Below are the code and all the weights of a small trained network. Each question names an input and a class and asks about switching units off, where a switched-off unit gives its printed mean instead of its output.

import numpy as np


def w(rows, s, z=0):
    codes = np.array(rows[::2]) - 128.0
    scale = np.full(codes.shape[1], s)
    scale[-1] = z or s
    return codes * scale


def f(y):
    return y / 2 * (1 + np.tanh(0.7978845608 * (y + 0.044715 * y**3)))


def log_softmax(a):
    a = a - a.max(-1, keepdims=True)
    return a - np.log(np.exp(a).sum(-1, keepdims=True))


def net(x, mask):
    res = np.array(x, float).reshape(1, 5) / 4 @ E
    y = f(res @ A[0][:, :-1].T + A[0][:, -1])
    res = res + np.where(mask, y, B[0][:, -1]) @ B[0][:, :-1]
    return log_softmax(res[-1] @ U[:, :-1].T + U[:, -1])


A, B = {}, {}
E = w([
[77,195,151,155,123,154],'x0',
[117,112,154,126,165,27],'x1',
[36,31,88,43,122,177],'x2',
[168,128,224,28,194,164],'x3',
[96,198,163,91,1,183],'x4',
],0.0077)
A[0] = w([
[105,131,48,170,64,157,197],'neuron 0',
[144,112,141,163,245,43,200],'neuron 1',
[16,120,152,66,70,157,192],'neuron 2',
[169,140,84,194,109,63,204],'neuron 3',
[138,1,29,79,201,129,253],'neuron 4',
[120,238,162,163,93,164,251],'neuron 5',
[217,151,196,55,166,148,162],'neuron 6',
[111,192,175,150,102,167,129],'neuron 7',
[94,197,157,160,73,169,198],'neuron 8',
[116,19,97,98,201,114,225],'neuron 9',
[139,187,162,78,113,219,228],'neuron 10',
[208,149,211,95,131,113,174],'neuron 11',
[179,191,213,167,125,93,239],'neuron 12',
[101,126,179,48,94,177,238],'neuron 13',
[77,56,95,80,104,126,189],'neuron 14',
],0.0078,0.0044)
B[0] = w([
[115,137,37,146,63,127,191],'neuron 0',
[183,113,205,198,253,82,229],'neuron 1',
[78,134,129,34,96,103,208],'neuron 2',
[171,179,71,236,117,51,198],'neuron 3',
[88,40,166,209,107,159,254],'neuron 4',
[173,233,69,74,85,169,207],'neuron 5',
[168,137,195,64,206,162,195],'neuron 6',
[164,132,74,131,104,186,159],'neuron 7',
[142,183,66,80,90,174,187],'neuron 8',
[88,36,175,197,148,149,227],'neuron 9',
[135,145,142,59,121,187,202],'neuron 10',
[216,156,172,77,187,119,182],'neuron 11',
[228,205,112,82,166,95,207],'neuron 12',
[111,110,152,21,124,152,209],'neuron 13',
[48,87,156,118,65,109,193],'neuron 14',
],0.0076,0.0097)
U = w([
[107,66,64,211,39,135,144],'0',
[3,92,169,50,70,127,161],'1',
[119,69,190,211,189,151,150],'2',
[165,130,192,112,200,67,1],'3',
[195,245,95,168,153,6,148],'4',
[130,221,21,97,45,204,151],'5',
[197,177,176,44,162,212,137],'6',
],0.0067,0.003)

Each question gives the input, the list of numbers given to net, and the class t.
The units are the neurons (one row each of A and B). Each row of codes is followed by its name. A weight is (code - 128) times the scale printed after its matrix; where a second scale follows, it is the last column's (A, B and U).
mask holds one flag per neuron, in row order. A switched-off neuron (its flag False) gives its mean, the last column of its row in B, instead of its output. The means were averaged over made-up inputs and are rounded, as every weight is.
A unit's drop is (log p(t) with every unit on - log p(t) with that unit switched off) / (log p(t) with every unit on - log p(t) with every unit switched off).
The circuit of an input: a set's keep is (log p(t) with only the set's units on - log p(t) with every unit switched off) / (log p(t) with every unit on - log p(t) with every unit switched off). Starting from the 12 units with the biggest drops (on a tie, the unit counted first), units are removed one at a time, each time the one whose removal leaves the highest keep (on an exact tie, the one counted first), for as long as the keep stays at least 0.8.
units of the circuit, in order: the units of the circuit, biggest drop first
k most important neurons: the k neurons with the biggest drops, biggest first
drop when u is switched off: that unit's drop, to one decimal
input [7,4,-7,-4,4], class 5: most important neuron : (neuron 5)
input [5,7,-3,-1,5], class 5: units of the circuit, in order : (neuron 1; neuron 5)
input [-6,-1,-2,4,-4], class 2: units of the circuit, in order : (neuron 4; neuron 9)
input [8,-1,-7,5,-7], class 4: units of the circuit, in order : (neuron 12; neuron 13)
input [2,-7,-6,-3,-1], class 5: units of the circuit, in order : (neuron 1; neuron 5)
input [-1,5,-1,-3,-3], class 2: 2 most important neurons : (neuron 5; neuron 1)
input [1,0,-5,-2,3], class 5: 2 most important neurons : (neuron 1; neuron 5)
input [-3,-6,8,-7,4], class 1: units of the circuit, in order : (neuron 2; neuron 14)
input [5,-3,6,7,2], class 1: units of the circuit, in order : (neuron 2; neuron 12)
input [6,1,-4,-2,2], class 5: units of the circuit, in order : (neuron 1; neuron 5)
input [-1,-6,-8,1,3], class 5: 4 most important neurons : (neuron 1; neuron 5; neuron 8; neuron 7)
input [6,6,1,1,2], class 5: 2 most important neurons : (neuron 1; neuron 6)
input [8,-5,-6,4,8], class 5: 2 most important neurons : (neuron 5; neuron 8)
input [4,-6,7,6,-8], class 2: units of the circuit, in order : (neuron 4)
input [-8,0,-1,-1,1], class 0: 2 most important neurons : (neuron 1; neuron 6)
input [1,0,-8,-6,6], class 5: drop when neuron 8 is switched off : 0.2
input [-3,7,2,-5,4], class 0: drop when neuron 3 is switched off : 0.1
input [1,3,2,-4,0], class 0: drop when neuron 11 is switched off : 0.1
